What each symbol does to the units:
χ: refi->nufu, sutu->muki, kalu->sutu, side->roso, meni->zabe, bonu->ninu, gaso->tiza, bobo->zuko, fadu->kika, fote->para, nufu->pemu, zabe->bivo, tiza->bobo, lodo->fomi, naze->side, fipe->siki, ninu->gizu, nuli->zubo, kika->sulu, bopu->figo, sasu->duse, siki->refi, gosi->zaze, dofi->meni, divo->fipe, fomi->nuli, zuko->legu, sulu->fote, lopo->nuti, muki->naze, deva->teso, figo->kono, kono->nebi, gizu->gaso, legu->divo, duse->lopo, nebi->kozi, roso->dofi, maza->fadu, keti->gosi, bivo->maza, para->bopu, kozi->lodo, lave->sama, zubo->kalu, nuti->deva, teso->keti, sama->bonu, pemu->sasu, zaze->lave
γ: refi->muki, sutu->nufu, kalu->pemu, side->fipe, meni->zuko, bonu->sulu, gaso->maza, bobo->zabe, fadu->gizu, fote->sama, nufu->sutu, zabe->bobo, tiza->bivo, lodo->nuti, naze->siki, fipe->side, ninu->kika, nuli->duse, kika->ninu, bopu->zaze, sasu->zubo, siki->naze, gosi->figo, dofi->legu, divo->roso, fomi->lopo, zuko->meni, sulu->bonu, lopo->fomi, muki->refi, deva->kozi, figo->gosi, kono->keti, gizu->fadu, legu->dofi, duse->nuli, nebi->teso, roso->divo, maza->gaso, keti->kono, bivo->tiza, para->lave, kozi->deva, lave->para, zubo->sasu, nuti->lodo, teso->nebi, sama->fote, pemu->kalu, zaze->bopu
ζ: refi->siki, sutu->kalu, kalu->zubo, side->naze, meni->dofi, bonu->sama, gaso->gizu, bobo->tiza, fadu->maza, fote->sulu, nufu->refi, zabe->meni, tiza->gaso, lodo->kozi, naze->muki, fipe->divo, ninu->bonu, nuli->fomi, kika->fadu, bopu->para, sasu->pemu, siki->fipe, gosi->keti, dofi->roso, divo->legu, fomi->lodo, zuko->bobo, sulu->kika, lopo->duse, muki->sutu, deva->nuti, figo->bopu, kono->figo, gizu->ninu, legu->zuko, duse->sasu, nebi->kono, roso->side, maza->bivo, keti->teso, bivo->zabe, para->fote, kozi->nebi, lave->zaze, zubo->nuli, nuti->lopo, teso->deva, sama->lave, pemu->nufu, zaze->gosi

The rows follow the links: the fewer symbols apart two units are, the more alike their rows tend to be.

Each row is also shifted at random along 5 hidden directions that mean nothing.

Each row, then its unit:
-59 -5 49 -9 293 -49 -10 -39 -99 -30 358 -2 46 50 154 36 218 164 -133 -374 -43 -117 88 38 128 23 201 -31 -235 -78 93 -169 -2 48 -217 -115 -324 48 169 64 15 -266 -57 -203 204 -15 -32 -143 -112 103 122 72 138 194 -131 12 56 77 60 137 37 -163 -37 -335 -136 -11 -> tiza
-51 62 7 21 56 29 72 71 86 21 -17 -76 39 -85 20 74 170 -56 -23 -54 -104 10 1 91 136 106 80 103 81 141 71 45 69 5 -192 22 75 6 67 34 233 -138 -49 -4 5 -30 -73 58 81 -72 28 19 48 -6 -111 94 -146 -49 -60 66 -24 -52 -89 -215 -188 18 -> bopu
-43 -95 33 -3 51 -62 37 42 24 101 152 -60 -21 -74 26 -38 18 2 72 -107 -11 -4 128 -137 43 2 151 25 -121 -151 89 -124 -40 6 -126 -23 40 4 -13 -50 45 -79 75 5 56 146 29 -122 -78 -39 39 142 -78 100 -35 31 90 -95 -48 86 32 -80 20 -59 -36 -129 -> lave
-35 52 -56 -54 151 9 114 -33 -61 -8 82 84 -18 28 213 -33 -7 135 -124 86 -69 -215 -113 -48 -129 -200 -11 -111 -115 15 -46 -36 131 -32 -3 -51 -120 -32 -51 118 -181 185 -28 -44 -60 -48 -6 -94 172 100 151 -51 -105 12 -34 9 115 6 25 1 -127 -59 92 -168 -37 27 -> fomi
50 -61 77 36 -31 -41 0 -21 41 35 112 84 35 97 102 170 73 -9 90 -90 100 71 156 -32 104 89 -2 77 -31 71 48 -147 71 -7 28 35 -62 147 42 -75 -11 -95 -52 -40 120 44 -25 -41 -71 -61 -21 -99 85 30 20 -124 11 82 6 21 38 66 -226 120 130 -23 -> meni
-9 82 2 -7 129 46 5 33 -65 -59 25 11 127 122 80 69 73 24 -162 -125 4 -22 -54 165 48 -7 5 -89 71 106 54 107 83 -6 -51 71 -154 -13 114 106 -50 -70 -76 -59 52 -179 -8 69 37 100 11 -103 89 -12 -82 2 -109 115 47 -3 -9 35 -78 -103 -50 184 -> legu
33 -61 -20 -14 58 -55 -15 -87 -155 -59 183 108 -22 100 104 -50 -75 130 -6 -113 82 -88 -17 -117 -125 -89 -69 -109 -161 -117 -92 -132 -48 48 126 -58 -186 -12 -25 -23 -191 -10 0 -33 113 28 7 -72 -60 87 36 -18 12 29 35 -71 120 81 88 -23 15 -54 119 55 138 -50 -> muki
-64 55 -37 -27 18 56 30 8 26 40 -70 -86 -96 -143 -103 -105 29 -8 -63 102 -131 -63 -69 46 8 -21 81 36 -23 -10 -14 70 -12 -53 -99 -88 39 -67 -14 63 101 85 43 -55 -149 16 39 -42 74 20 43 126 -46 28 3 123 58 -105 -25 9 -29 -69 109 -198 -155 15 -> figo
26 -22 -4 -3 -72 48 171 118 -91 -37 -91 103 -16 97 55 110 13 -42 190 -5 109 50 131 -171 -30 -3 -115 86 46 17 -84 -72 -13 53 102 -84 17 65 -86 -136 69 -72 107 85 16 125 15 64 110 -53 -21 28 -94 -44 42 -9 59 -70 32 -17 38 -21 85 90 144 -20 -> nuti
60 40 -61 9 -62 95 55 -13 -158 -131 -85 112 -69 93 -50 13 -4 29 55 5 39 3 -26 -48 -69 -4 -156 -3 -35 -4 -182 -4 -60 54 186 -142 -127 -8 -50 -53 -27 10 64 -40 -44 39 16 63 56 46 -23 -7 39 -5 85 25 75 21 125 -75 21 4 137 23 102 78 -> pemu
-11 -13 -73 -37 89 12 17 30 -76 -87 -43 33 23 1 70 -4 -94 93 -141 46 25 -135 -130 15 -112 -141 -71 -124 60 -4 -76 5 -5 45 -24 -66 -22 -48 -8 46 22 -16 -32 38 23 -21 16 90 80 75 2 44 -59 -52 -3 21 -31 10 35 -13 31 -180 224 -55 30 -61 -> nuli
8 62 -10 -21 85 56 -58 47 -138 -104 -39 5 79 105 -51 36 45 41 -146 -126 27 0 -49 147 0 -4 -31 -84 111 50 -34 130 -53 22 7 -23 -138 -32 98 71 10 -123 -15 -54 35 -153 21 104 33 105 -50 -22 109 -21 -31 48 -97 95 87 -24 55 -41 75 -51 -18 139 -> divo
-53 -15 30 -18 131 -11 -60 31 19 38 106 -112 52 -48 -8 16 60 32 -154 -148 8 -62 17 121 91 -28 175 -59 8 -6 143 10 -16 2 -197 -4 -31 15 123 56 93 -112 -63 -51 54 -76 54 -51 -60 63 13 107 29 58 -64 17 -51 42 -11 72 67 -117 0 -136 -93 -13 -> gaso
65 55 -37 34 -100 65 81 74 -51 -117 -220 107 43 120 12 95 -39 -64 105 80 66 108 -17 -25 -66 38 -208 11 159 89 -108 109 26 12 184 62 54 7 -54 -72 -10 34 32 96 -28 -30 -53 188 129 -50 -84 -142 9 -127 25 12 -105 9 25 -83 11 102 7 149 133 99 -> sasu
16 -27 -12 22 -74 -61 113 -84 70 32 70 113 -119 -24 117 -5 30 34 180 71 -47 -22 54 -174 3 53 -96 130 -131 -20 -69 -195 83 31 58 -75 -5 72 -80 -100 -8 67 12 -12 -21 172 -83 -105 -12 -97 45 -23 -20 40 29 -55 118 -31 -16 5 -92 -6 -75 8 45 -123 -> deva
-26 51 18 0 164 45 -81 77 -154 -69 33 -76 143 90 -27 -8 54 17 -140 -282 9 54 -3 106 0 -9 70 -119 39 -59 94 163 -106 7 -37 39 -118 -84 110 89 -87 -171 29 -14 85 -144 31 122 -48 121 -29 11 81 13 -90 89 -108 68 46 22 73 13 56 -89 -53 205 -> zuko
72 -130 42 40 -74 30 -58 -47 -42 10 118 -19 -174 -3 -141 107 119 8 64 -117 100 -16 229 -22 189 111 112 139 -92 -47 -46 -245 -140 56 -90 -273 -152 177 56 -161 260 -219 8 -142 62 190 69 -103 -158 -41 -51 239 67 150 105 -37 175 -1 96 49 186 -198 49 -13 86 -155 -> bivo
43 13 -50 -3 15 72 -114 -46 -118 -179 -35 27 -24 19 -132 30 28 75 -145 -96 25 -59 -86 158 68 60 -56 -53 73 52 -136 20 -107 71 -30 -171 -146 14 127 -14 146 -211 -46 -105 61 -65 -8 134 -57 73 -84 76 142 19 1 16 -62 104 122 -35 120 -164 167 -79 -4 22 -> fipe
33 60 -26 17 -56 -23 99 9 -30 -97 -28 145 33 108 140 -5 24 -21 205 -11 -40 81 1 -109 -52 58 -203 46 -44 21 -105 -1 57 13 208 89 -13 -30 -60 -47 -134 18 46 48 18 32 -131 95 69 -47 -23 -204 67 -48 -11 -3 -49 17 -10 -60 -89 205 -99 96 68 94 -> duse
65 -86 23 6 -80 -97 -79 -182 107 9 106 98 -41 23 80 92 -83 77 -5 153 83 -76 -34 31 8 41 -85 33 -6 82 -51 -188 125 19 29 35 -38 115 11 -42 -22 59 -166 -70 95 -3 -62 -60 -98 -59 -21 -127 65 -14 46 -200 -3 115 -4 -27 -19 20 -141 205 137 -178 -> side
31 43 -39 17 -11 62 100 5 -63 -114 -81 135 25 134 105 191 89 24 -3 49 61 -17 -20 50 53 19 -162 18 113 234 -128 6 123 20 76 -47 -117 86 45 0 46 -17 -75 -61 37 -72 -75 123 138 29 -23 -120 68 -64 35 -75 -65 74 89 -59 -13 -17 -34 -10 98 78 -> nufu

Start here and follow the symbols in turn, left to right. Where do you end up?
Answers are names.
-68 75 21 3 56 81 48 156 -82 -4 -48 -101 47 -40 -124 -81 130 -99 71 -199 -70 133 87 -39 56 65 115 41 -34 -116 87 144 -142 -16 -41 -51 40 -93 1 -2 56 -143 190 36 -70 42 24 57 30 10 -3 125 -3 88 -80 201 -6 -103 -12 47 39 43 77 -147 -130 170
ζ γ ζ χ => sama
-44 72 48 13 32 -54 -47 -115 51 43 115 -41 -84 -118 -56 -218 135 -11 114 -135 -222 87 25 -43 101 181 113 92 -269 -160 57 -12 -53 -7 -14 -10 -66 -95 14 14 -53 -7 63 -69 -56 74 -72 -102 -120 -48 78 -5 138 176 -56 127 38 -35 -54 53 -104 155 -138 -174 -237 61
γ ζ χ χ γ => sulu
72 -55 -35 32 -89 -4 71 -36 -84 -109 -14 108 -131 11 -5 37 37 39 166 -42 10 -14 67 -136 17 53 -143 97 -33 -58 -176 -173 -80 86 83 -183 -61 40 -38 -146 163 -140 59 -19 37 166 -83 63 -14 -68 -49 85 53 23 71 7 51 -15 81 -19 63 -122 121 10 119 -123
γ γ χ => nuti
-38 -24 57 23 81 -149 147 40 63 30 216 71 59 30 302 119 119 10 237 -239 -52 34 167 -176 101 133 -12 104 -116 -17 57 -202 153 72 -74 136 22 56 -2 -92 6 -193 -2 24 181 103 -198 -22 -15 -144 75 -129 42 64 -126 -21 -102 -32 -98 77 -64 69 -231 -57 -39 -97
ζ γ γ χ ζ => teso
-62 -75 33 -24 31 -121 -107 -66 56 88 163 -115 -37 -173 -78 -158 -25 19 -4 -131 -78 -31 31 -17 28 56 189 18 -126 -172 113 -85 -87 15 -165 -13 63 -32 55 -29 65 -114 7 -3 69 82 -4 -129 -184 -23 30 140 25 113 -51 32 17 -32 -78 70 30 -98 -6 -80 -150 -152
χ γ χ => sulu
-8 27 -59 -37 -3 -23 -8 -40 36 -30 -78 29 42 -10 36 -68 -178 50 -129 187 0 -104 -209 19 -163 -122 -152 -133 97 46 -53 96 86 0 79 85 73 -87 -44 86 -119 159 -92 92 -19 -115 -22 48 74 42 8 -120 -77 -125 26 -50 -59 44 -25 -83 -69 -12 70 100 60 -36
γ χ χ => lopo
37 -103 31 17 -17 49 73 19 -82 45 78 127 -32 175 124 200 27 65 -9 38 216 -40 150 -107 -13 -128 8 9 -34 53 -6 -179 43 -34 72 -124 -165 179 -39 -59 -81 31 18 -69 33 57 129 -126 19 54 19 0 -78 -14 109 -158 182 48 115 11 62 -54 7 117 225 -29
χ χ ζ ζ => roso
-44 -47 33 10 -27 -122 57 33 48 82 100 -16 -17 -45 89 -50 -2 -47 170 -53 -48 42 100 -179 -25 37 41 62 -136 -135 65 -73 15 11 2 64 127 -22 -65 -69 -71 2 81 87 16 117 -45 -96 -42 -108 61 -3 -67 63 -43 17 35 -68 -93 52 -56 82 -96 40 -47 -93
ζ χ ζ ζ ζ => deva
-65 -61 67 10 95 -84 52 15 47 121 218 -51 3 -38 99 10 83 21 23 -159 -20 -27 116 -86 58 -15 187 10 -151 -108 138 -152 22 1 -171 6 -6 31 34 -21 29 -71 32 -16 85 66 19 -165 -66 -17 74 81 -40 118 -74 -11 84 -57 -49 138 12 -59 -68 -123 -88 -106
γ χ χ ζ => para
36 -35 69 21 -188 54 -103 29 84 49 -135 -93 20 -34 -193 24 -8 -153 97 47 54 205 87 45 103 133 53 120 140 27 54 67 -103 -30 13 68 170 40 4 -79 125 -33 46 57 -53 24 41 53 -99 -79 -118 44 40 -37 26 0 -30 -34 -73 -27 91 110 -122 180 36 -8
ζ γ χ ζ => tiza
-63 77 -75 -51 87 -6 46 -64 -53 1 -34 13 -28 -64 51 -190 -81 70 -112 111 -116 -145 -186 -22 -169 -143 -29 -117 -118 -73 -50 85 29 -39 50 -16 -30 -153 -51 123 -198 202 18 7 -124 -14 -2 -47 104 91 103 -16 -93 -15 -21 92 90 -40 9 -30 -110 -6 162 -113 -71 72
γ χ γ χ χ => fomi
-19 43 0 -10 48 -23 -167 -77 37 1 38 -99 17 -60 -105 -74 -35 37 -201 6 -31 -66 -103 188 19 7 82 -68 4 1 47 70 -32 -23 -106 31 -20 -38 86 116 -15 27 -109 -39 -9 -122 29 -5 -83 69 0 -5 71 27 -34 -7 -40 59 -9 13 2 -30 -21 -62 -101 20
γ χ χ γ χ => tiza
49 -77 49 24 -121 -38 -65 -83 35 43 75 19 -93 11 -83 39 26 -23 77 35 61 67 112 -9 99 93 36 110 -76 -13 -1 -132 -40 -24 41 -44 -44 124 11 -97 23 -17 -19 -64 9 96 23 -103 -110 -53 -59 12 47 47 93 -104 93 14 20 4 40 51 -131 134 91 -98
ζ ζ γ γ => dofi
